Here is a tiny trained network, its code and every weight. The questions are about switching its units off for an input and a class, where a switched-off unit gives its printed mean instead of its output.

import numpy as np


def w(rows, s, z=0):
    codes = np.array(rows[::2]) - 128.0
    scale = np.full(codes.shape[1], s)
    scale[-1] = z or s
    return codes * scale


def norm(h):
    return h / np.sqrt((h * h).mean(-1, keepdims=True) + 1e-5)


def f(y):
    return np.maximum(y, 0)


def log_softmax(a):
    a = a - a.max(-1, keepdims=True)
    return a - np.log(np.exp(a).sum(-1, keepdims=True))


def net(x, mask):
    res = np.array(x, float).reshape(1, 6) / 4 @ E
    u = 0
    for l in range(3):
        y = f(norm(res) @ A[l][:, :-1].T + A[l][:, -1])
        res = res + np.where(mask[u : u + 4], y, B[l][:, -1]) @ B[l][:, :-1]
        u += 4
    return log_softmax(norm(res)[-1] @ U[:, :-1].T + U[:, -1])


A, B = {}, {}
E = w([
[120,131,136,122,129,131,122],'x0',
[130,125,126,130,134,133,128],'x1',
[112,48,126,142,101,96,75],'x2',
[179,110,150,43,176,50,126],'x3',
[164,216,37,172,125,116,6],'x4',
[140,128,134,136,117,121,133],'x5',
],0.014)
A[0] = w([
[160,254,112,100,159,126,187,2],'0.n0',
[100,70,84,63,122,75,229,46],'0.n1',
[169,74,112,224,106,161,117,26],'0.n2',
[105,155,201,111,95,113,135,7],'0.n3',
],0.0058,0.0064)
B[0] = w([
[107,134,49,72,39,224,176,200],'0.n0',
[113,113,212,117,60,113,201,250],'0.n1',
[142,163,66,153,2,158,133,159],'0.n2',
[102,173,135,154,97,163,116,128],'0.n3',
],0.0053,0.0019)
A[1] = w([
[160,224,127,85,183,133,185,3],'1.n0',
[185,112,121,46,188,30,114,13],'1.n1',
[132,3,125,125,119,80,40,20],'1.n2',
[161,160,116,115,165,68,70,81],'1.n3',
],0.023,0.0052)
B[1] = w([
[127,212,137,147,44,74,219,205],'1.n0',
[170,26,157,78,11,197,78,248],'1.n1',
[120,253,129,147,81,84,253,225],'1.n2',
[127,131,112,155,174,105,60,209],'1.n3',
],0.018,0.017)
A[2] = w([
[87,54,144,74,225,68,208,100],'2.n0',
[166,154,87,160,94,114,13,210],'2.n1',
[126,27,177,78,102,129,219,251],'2.n2',
[54,108,99,250,112,218,144,28],'2.n3',
],0.021,0.0025)
B[2] = w([
[166,210,43,139,218,130,64,150],'2.n0',
[80,114,125,139,254,146,163,207],'2.n1',
[96,147,87,174,235,126,80,254],'2.n2',
[180,64,172,61,30,118,115,197],'2.n3',
],0.017,0.02)
U = w([
[117,238,153,155,64,93,221,217],'0',
[108,150,110,156,255,125,77,141],'1',
[152,30,195,75,42,166,99,6],'2',
],0.013,0.00022)

Each question gives the input, the list of numbers given to net, and the class t.
The units are the neurons (one row each of A and B). Each row of codes is followed by its name. A weight is (code - 128) times the scale printed after its matrix; where a second scale follows, it is the last column's (A, B and U).
mask holds one flag per neuron, layer by layer. A switched-off neuron (its flag False) gives its mean, the last column of its row in B, instead of its output. The means were averaged over made-up inputs and are rounded, as every weight is.
A unit's drop is (log p(t) with every unit on - log p(t) with that unit switched off) / (log p(t) with every unit on - log p(t) with every unit switched off).
The circuit of an input: a set's keep is (log p(t) with only the set's units on - log p(t) with every unit switched off) / (log p(t) with every unit on - log p(t) with every unit switched off). Starting from all 12 units, units are removed one at a time, each time the one whose removal leaves the highest keep (on an exact tie, the one counted first), for as long as the keep stays at least 0.8.
circuit, biggest first: the units of the circuit, biggest drop first
unit that matters most: the unit with the biggest drop
top k neurons: the k neurons with the biggest drops, biggest first
k most important neurons of layer l: the k neurons of layer l with the biggest drops, biggest first
drop of u: that unit's drop, to one decimal
input [5,7,-4,8,-3,-5], class 2: circuit, biggest first : [1.n1]
input [-1,-7,7,6,6,-2], class 0: top 2 neurons : [1.n2; 2.n2]
input [1,2,-6,-6,-8,7], class 1: top 2 neurons : [1.n2; 2.n2]
input [-5,4,-6,1,-7,-6], class 1: 3 most important neurons of layer 2 : [2.n2; 2.n0; 2.n3]
input [7,5,0,5,-5,3], class 1: top 2 neurons : [2.n2; 2.n3]
input [-1,2,3,-3,-4,-2], class 1: top 2 neurons : [1.n0; 1.n3]
input [7,-2,-3,8,-7,2], class 2: 3 most important neurons of layer 1 : [1.n1; 1.n3; 1.n0]
input [0,-3,4,-7,-6,4], class 2: top 3 neurons : [2.n3; 2.n1; 1.n2]
input [1,7,8,8,-5,1], class 0: top 2 neurons : [1.n2; 2.n3]
input [-2,-8,-4,-3,6,6], class 1: top 2 neurons : [1.n2; 2.n1]
input [-6,0,8,8,-7,8], class 0: top 4 neurons : [1.n2; 2.n3; 2.n2; 2.n1]
input [-5,-1,7,2,-7,-7], class 0: top 2 neurons : [1.n2; 2.n1]
input [5,-1,-4,-8,-5,-5], class 2: top 2 neurons : [2.n3; 1.n2]
input [-4,-1,8,0,0,-7], class 0: unit that matters most : 1.n2
input [7,-8,-6,-7,6,-5], class 2: top 2 neurons : [2.n2; 2.n3]
input [0,-2,-2,6,4,6], class 2: drop of 1.n1 : 1.6
input [5,-5,-3,7,0,-1], class 2: drop of 2.n3 : 0.0
input [0,3,-1,-6,6,8], class 1: drop of 1.n2 : 4.3
